Below is a small trained network, with its code and all its weights. Each question gives an input and a class and asks what happens when units are switched off, that is, made to give their printed mean instead of their output.

import numpy as np


def w(rows, s, z=0):
    codes = np.array(rows[::2]) - 128.0
    scale = np.full(codes.shape[1], s)
    scale[-1] = z or s
    return codes * scale


def norm(h):
    return h / np.sqrt((h * h).mean(-1, keepdims=True) + 1e-5)


def f(y):
    return y / 2 * (1 + np.tanh(0.7978845608 * (y + 0.044715 * y**3)))


def log_softmax(a):
    a = a - a.max(-1, keepdims=True)
    return a - np.log(np.exp(a).sum(-1, keepdims=True))


def net(x, mask):
    res = np.array(x, float).reshape(1, 3) / 4 @ E
    u = 0
    for l in range(3):
        y = f(norm(res) @ A[l][:, :-1].T + A[l][:, -1])
        res = res + np.where(mask[u : u + 4], y, B[l][:, -1]) @ B[l][:, :-1]
        u += 4
    return log_softmax(norm(res)[-1] @ U[:, :-1].T + U[:, -1])


A, B = {}, {}
E = w([
[101,140,81,216,102,112,168,173,151,55,138,134],'x0',
[86,5,188,126,124,160,116,137,167,117,192,255],'x1',
[156,100,176,63,162,118,100,101,109,170,139,137],'x2',
],0.0079)
A[0] = w([
[137,140,107,165,139,100,143,147,126,87,138,124,15],'0.n1',
[127,187,90,142,117,132,133,131,123,133,114,98,63],'0.n2',
[117,152,74,252,114,134,146,149,134,81,120,124,13],'0.n3',
[120,144,97,197,116,125,144,152,133,91,135,135,4],'0.n4',
],0.039,0.0026)
B[0] = w([
[113,187,115,123,152,160,127,175,146,114,149,90,181],'0.n1',
[144,110,140,71,96,114,130,57,103,161,99,134,211],'0.n2',
[100,184,84,253,160,119,160,215,175,29,161,84,254],'0.n3',
[89,151,100,196,128,122,134,187,150,70,156,141,208],'0.n4',
],0.021,0.036)
A[1] = w([
[105,153,118,144,147,140,125,181,141,101,178,152,74],'1.n1',
[162,178,129,111,168,72,120,115,103,125,131,71,154],'1.n2',
[111,3,187,131,133,124,119,135,142,110,172,242,3],'1.n3',
[83,115,119,113,93,150,119,157,143,151,146,207,162],'1.n4',
],0.033,0.00061)
B[1] = w([
[169,13,188,252,163,103,46,119,83,117,51,23,215],'1.n1',
[144,149,103,113,69,117,146,81,98,163,34,94,170],'1.n2',
[176,30,198,148,209,180,91,211,123,149,179,221,253],'1.n3',
[89,57,124,98,107,116,130,75,194,168,57,52,174],'1.n4',
],0.011,0.037)
A[2] = w([
[142,191,145,111,195,76,115,153,89,110,191,138,6],'2.n1',
[92,178,101,196,151,128,137,196,144,54,202,141,98],'2.n2',
[93,206,107,80,142,98,108,149,92,113,253,163,43],'2.n3',
[123,160,116,98,84,128,131,86,105,127,151,150,41],'2.n4',
],0.039,0.0011)
B[2] = w([
[77,169,75,124,96,89,130,106,130,141,86,108,144],'2.n1',
[71,246,78,87,90,120,166,105,142,75,215,172,255],'2.n2',
[108,103,133,114,53,118,150,63,117,92,193,209,131],'2.n3',
[119,182,98,77,83,121,134,93,107,158,133,118,156],'2.n4',
],0.013,0.051)
U = w([
[171,2,198,123,202,170,73,185,141,158,147,159,159],'0',
[85,204,78,212,140,114,137,189,166,14,181,71,232],'1',
[155,157,109,20,66,107,129,36,87,186,70,83,1],'2',
],0.0069,0.00056)

Each question gives the input, the list of numbers given to net, and the class t.
The units are the neurons (one row each of A and B). Each row of codes is followed by its name. A weight is (code - 128) times the scale printed after its matrix; where a second scale follows, it is the last column's (A, B and U).
mask holds one flag per neuron, layer by layer. A switched-off neuron (its flag False) gives its mean, the last column of its row in B, instead of its output. The means were averaged over made-up inputs and are rounded, as every weight is.
A unit's drop is (log p(t) with every unit on - log p(t) with that unit switched off) / (log p(t) with every unit on - log p(t) with every unit switched off).
k most important neurons: the k neurons with the biggest drops, biggest first
k most important neurons of layer l: the k neurons of layer l with the biggest drops, biggest first
drop of u: that unit's drop, to one decimal
input [-3,-6,-5], class 2: 3 most important neurons -> (0.n2; 0.n4; 1.n3)
input [4,0,8], class 0: 3 most important neurons -> (0.n3; 0.n2; 0.n1)
input [-3,5,-1], class 0: most important neuron -> (0.n3)
input [-8,1,0], class 0: 3 most important neurons -> (0.n3; 0.n2; 2.n2)
input [-5,0,-2], class 2: 3 most important neurons -> (0.n3; 1.n3; 0.n4)
input [-2,-7,-3], class 2: 2 most important neurons of layer 0 -> (0.n2; 0.n4)
input [1,-8,1], class 2: 2 most important neurons of layer 0 -> (0.n2; 0.n4)
input [-5,-2,0], class 2: 2 most important neurons of layer 0 -> (0.n3; 0.n4)
input [-5,8,-2], class 0: drop of 0.n3 -> 1.1
input [-7,1,2], class 0: drop of 2.n2 -> 0.2
input [-4,-3,-2], class 2: drop of 2.n4 -> 0.0
input [-6,5,-2], class 0: drop of 0.n3 -> 1.1
